Below is a small trained network, with its code and all its weights. Each question gives an input and a class and asks what happens when units are switched off, that is, made to give their printed mean instead of their output.

import numpy as np


def w(rows, s, z=0):
    codes = np.array(rows[::2]) - 128.0
    scale = np.full(codes.shape[1], s)
    scale[-1] = z or s
    return codes * scale


def f(y):
    return np.maximum(y, 0)


def log_softmax(a):
    a = a - a.max(-1, keepdims=True)
    return a - np.log(np.exp(a).sum(-1, keepdims=True))


def net(x, mask):
    res = np.array(x, float).reshape(1, 7) / 4 @ E
    y = f(res @ A[0][:, :-1].T + A[0][:, -1])
    res = res + np.where(mask, y, B[0][:, -1]) @ B[0][:, :-1]
    return log_softmax(res[-1] @ U[:, :-1].T + U[:, -1])


A, B = {}, {}
E = w([
[101,50,43,250],'x0',
[146,104,134,122],'x1',
[41,23,229,136],'x2',
[120,143,127,134],'x3',
[134,108,127,116],'x4',
[126,130,130,134],'x5',
[63,99,43,1],'x6',
],0.0062)
A[0] = w([
[57,92,156,160,72],'neuron 0',
[74,58,209,105,57],'neuron 1',
[112,108,86,179,28],'neuron 2',
[152,188,186,213,71],'neuron 3',
[85,135,96,76,176],'neuron 4',
[144,85,104,152,86],'neuron 5',
[83,119,82,85,141],'neuron 6',
[133,129,165,91,58],'neuron 7',
[163,152,176,81,159],'neuron 8',
[112,137,124,6,151],'neuron 9',
[165,160,104,131,38],'neuron 10',
[202,179,77,121,46],'neuron 11',
[69,89,76,182,96],'neuron 12',
[73,108,189,144,29],'neuron 13',
[187,136,55,92,58],'neuron 14',
[238,128,193,214,169],'neuron 15',
[99,243,143,140,148],'neuron 16',
[93,88,53,102,173],'neuron 17',
[122,95,50,203,17],'neuron 18',
[101,52,34,144,136],'neuron 19',
[113,118,180,81,2],'neuron 20',
[59,92,202,143,17],'neuron 21',
[179,174,93,141,15],'neuron 22',
[76,88,155,117,33],'neuron 23',
],0.012,0.005)
B[0] = w([
[105,177,104,106,177],'neuron 0',
[97,171,70,72,207],'neuron 1',
[153,161,115,9,154],'neuron 2',
[117,28,136,172,204],'neuron 3',
[140,43,161,159,199],'neuron 4',
[169,217,175,53,151],'neuron 5',
[55,40,130,205,188],'neuron 6',
[176,208,129,93,152],'neuron 7',
[184,205,106,154,202],'neuron 8',
[192,129,210,213,237],'neuron 9',
[82,133,95,52,145],'neuron 10',
[19,108,2,59,179],'neuron 11',
[217,197,173,101,188],'neuron 12',
[82,139,91,42,167],'neuron 13',
[55,34,44,35,173],'neuron 14',
[87,51,203,139,254],'neuron 15',
[148,149,199,144,190],'neuron 16',
[136,94,215,209,203],'neuron 17',
[205,185,113,86,178],'neuron 18',
[184,176,163,180,208],'neuron 19',
[191,177,54,120,155],'neuron 20',
[71,126,30,66,183],'neuron 21',
[29,165,45,24,155],'neuron 22',
[101,77,10,45,159],'neuron 23',
],0.0069,0.0085)
U = w([
[82,117,30,59,35],'0',
[162,115,128,139,253],'1',
[148,56,144,164,134],'2',
[170,137,130,131,213],'3',
[255,189,122,100,32],'4',
],0.01,0.0061)

Each question gives the input, the list of numbers given to net, and the class t.
The units are the neurons (one row each of A and B). Each row of codes is followed by its name. A weight is (code - 128) times the scale printed after its matrix; where a second scale follows, it is the last column's (A, B and U).
mask holds one flag per neuron, in row order. A switched-off neuron (its flag False) gives its mean, the last column of its row in B, instead of its output. The means were averaged over made-up inputs and are rounded, as every weight is.
A unit's drop is (log p(t) with every unit on - log p(t) with that unit switched off) / (log p(t) with every unit on - log p(t) with every unit switched off).
The circuit of an input: a set's keep is (log p(t) with only the set's units on - log p(t) with every unit switched off) / (log p(t) with every unit on - log p(t) with every unit switched off). Starting from the 12 units with the biggest drops (on a tie, the unit counted first), units are removed one at a time, each time the one whose removal leaves the highest keep (on an exact tie, the one counted first), for as long as the keep stays at least 0.8.
circuit, biggest first: the units of the circuit, biggest drop first
most important unit: the unit with the biggest drop
k most important neurons: the k neurons with the biggest drops, biggest first
drop of u: that unit's drop, to one decimal
input [-1,8,0,5,0,5,-8], class 2: circuit, biggest first -> [neuron 15; neuron 3]
input [-4,7,-7,6,6,-5,0], class 0: most important unit -> neuron 11
input [-8,-5,8,-8,7,0,-2], class 0: 2 most important neurons -> [neuron 21; neuron 1]
input [-4,4,5,-4,-5,0,8], class 2: circuit, biggest first -> [neuron 9; neuron 6]
input [1,3,5,5,-3,0,-4], class 0: circuit, biggest first -> [neuron 9; neuron 21; neuron 17]
input [-6,-2,2,2,2,2,7], class 2: circuit, biggest first -> [neuron 6; neuron 9]
input [6,-5,3,2,1,7,5], class 4: circuit, biggest first -> [neuron 12; neuron 19]
input [6,-2,-8,-5,-4,2,-6], class 0: circuit, biggest first -> [neuron 11; neuron 22]
input [8,-2,1,-4,0,2,-6], class 4: circuit, biggest first -> [neuron 18; neuron 12]
input [-8,-5,1,1,-6,1,-2], class 4: 2 most important neurons -> [neuron 8; neuron 6]
input [4,1,6,0,5,8,-6], class 0: 2 most important neurons -> [neuron 21; neuron 9]
input [0,8,-2,6,0,8,-7], class 2: 2 most important neurons -> [neuron 15; neuron 3]
input [-8,3,-6,-7,-8,4,-8], class 2: drop of neuron 15 -> 0.7
input [7,7,-2,-6,-2,5,5], class 4: drop of neuron 18 -> 0.3
input [-1,-5,7,-6,0,5,4], class 0: drop of neuron 23 -> 0.2
input [-1,-1,0,0,0,4,6], class 2: drop of neuron 15 -> -0.1
